Below is a small trained network, with its code and all its weights. Each question gives an input and a class and asks what happens when units are switched off, that is, made to give their printed mean instead of their output.

import numpy as np


def w(rows, s, z=0):
    codes = np.array(rows[::2]) - 128.0
    scale = np.full(codes.shape[1], s)
    scale[-1] = z or s
    return codes * scale


def f(y):
    return np.maximum(y, 0)


def log_softmax(a):
    a = a - a.max(-1, keepdims=True)
    return a - np.log(np.exp(a).sum(-1, keepdims=True))


def net(x, mask):
    res = np.array(x, float).reshape(1, 8) / 4 @ E
    y = f(res @ A[0][:, :-1].T + A[0][:, -1])
    res = res + np.where(mask, y, B[0][:, -1]) @ B[0][:, :-1]
    return log_softmax(res[-1] @ U[:, :-1].T + U[:, -1])


A, B = {}, {}
E = w([
[89,143,161,162,239],'x0',
[121,127,117,134,128],'x1',
[126,124,132,134,127],'x2',
[154,253,91,162,111],'x3',
[127,129,123,124,134],'x4',
[131,126,134,130,127],'x5',
[131,128,124,128,123],'x6',
[35,184,205,50,86],'x7',
],0.0065)
A[0] = w([
[112,51,153,112,138,37],'n1',
[112,143,130,132,228,253],'n2',
[53,175,220,62,80,83],'n3',
[158,199,64,161,128,114],'n4',
[87,148,171,177,173,89],'n5',
[139,141,172,154,205,70],'n6',
[69,40,186,84,125,113],'n7',
[221,92,112,141,63,130],'n8',
[148,120,140,100,2,157],'n9',
[71,172,163,183,240,56],'n10',
[20,184,181,54,94,47],'n11',
[132,27,109,104,136,124],'n12',
[133,221,87,171,131,51],'n13',
[66,159,183,73,93,46],'n14',
[124,27,119,116,157,109],'n15',
[158,101,110,175,136,28],'n16',
[131,212,131,146,128,81],'n17',
[114,134,145,164,208,148],'n18',
[173,100,92,169,153,44],'n19',
[103,49,163,117,140,44],'n20',
[96,131,161,145,196,82],'n21',
[52,167,160,90,104,40],'n22',
[186,104,92,185,151,38],'n23',
[159,106,109,165,138,34],'n24',
],0.0067,0.0054)
B[0] = w([
[253,206,236,99,107,140],'n1',
[16,123,123,146,62,255],'n2',
[188,60,58,198,220,206],'n3',
[167,206,209,125,83,173],'n4',
[142,77,73,11,36,153],'n5',
[143,58,37,44,94,147],'n6',
[176,231,222,138,99,189],'n7',
[50,73,67,110,159,177],'n8',
[60,95,62,55,65,197],'n9',
[199,65,90,10,40,172],'n10',
[221,61,83,194,232,194],'n11',
[173,229,224,159,97,176],'n12',
[246,221,224,103,85,155],'n13',
[219,67,71,187,223,167],'n14',
[200,205,237,149,114,172],'n15',
[202,47,47,203,255,133],'n16',
[207,173,205,120,84,154],'n17',
[75,103,70,52,66,185],'n18',
[194,53,59,214,242,145],'n19',
[226,189,150,90,95,145],'n20',
[150,128,104,49,74,152],'n21',
[240,72,97,196,231,158],'n22',
[185,96,91,183,230,150],'n23',
[209,19,26,219,251,132],'n24',
],0.0065,0.006)
U = w([
[193,61,74,207,254,35],'0',
[76,154,145,149,101,254],'1',
[72,147,138,142,111,245],'2',
[224,232,231,108,84,9],'3',
[59,123,121,150,107,219],'4',
[96,65,49,32,45,29],'5',
],0.0085,0.0077)

Each question gives the input, the list of numbers given to net, and the class t.
The units are the neurons (one row each of A and B). Each row of codes is followed by its name. A weight is (code - 128) times the scale printed after its matrix; where a second scale follows, it is the last column's (A, B and U).
mask holds one flag per neuron, in row order. A switched-off neuron (its flag False) gives its mean, the last column of its row in B, instead of its output. The means were averaged over made-up inputs and are rounded, as every weight is.
A unit's drop is (log p(t) with every unit on - log p(t) with that unit switched off) / (log p(t) with every unit on - log p(t) with every unit switched off).
The circuit of an input: a set's keep is (log p(t) with only the set's units on - log p(t) with every unit switched off) / (log p(t) with every unit on - log p(t) with every unit switched off). Starting from the 12 units with the biggest drops (on a tie, the unit counted first), units are removed one at a time, each time the one whose removal leaves the highest keep (on an exact tie, the one counted first), for as long as the keep stays at least 0.8.
units of the circuit, in order: the units of the circuit, biggest drop first
top k neurons: the k neurons with the biggest drops, biggest first
drop when u is switched off: that unit's drop, to one decimal
input [-1,0,-3,7,1,4,0,-5], class 3: units of the circuit, in order	n4
input [3,-3,-2,-8,-6,-7,-6,7], class 3: top 3 neurons	n7, n1, n20
input [0,-4,-3,-3,-4,-5,6,5], class 0: units of the circuit, in order	n3, n11, n14
input [-1,8,4,8,2,-2,-7,-2], class 3: units of the circuit, in order	n13, n4
input [7,8,0,-8,4,-1,-7,-7], class 3: top 2 neurons	n15, n12
input [6,5,2,-3,6,1,-3,8], class 0: units of the circuit, in order	n11, n3
input [6,6,-3,0,6,5,-5,6], class 0: top 2 neurons	n11, n3
input [7,8,-7,6,-4,7,-5,-6], class 1: units of the circuit, in order	n2, n3
input [-3,1,-1,8,-4,-5,-3,-2], class 3: top 4 neurons	n13, n4, n17, n2
input [8,1,-7,-1,-2,1,5,4], class 5: top 2 neurons	n10, n5
input [0,-6,-2,-1,-4,1,-8,4], class 0: top 2 neurons	n3, n11
input [8,-3,1,2,4,7,7,6], class 5: top 2 neurons	n10, n5
input [0,0,2,-5,-3,2,-7,2], class 3: drop when n7 is switched off	0.4
input [7,5,-4,8,-4,-5,-8,0], class 3: units of the circuit, in order	n13
input [7,-1,5,0,-5,6,6,-4], class 5: drop when n10 is switched off	0.2
input [-3,1,3,3,5,5,2,5], class 0: drop when n22 is switched off	0.1
input [-3,3,0,-3,6,4,-1,8], class 0: drop when n21 is switched off	0.0
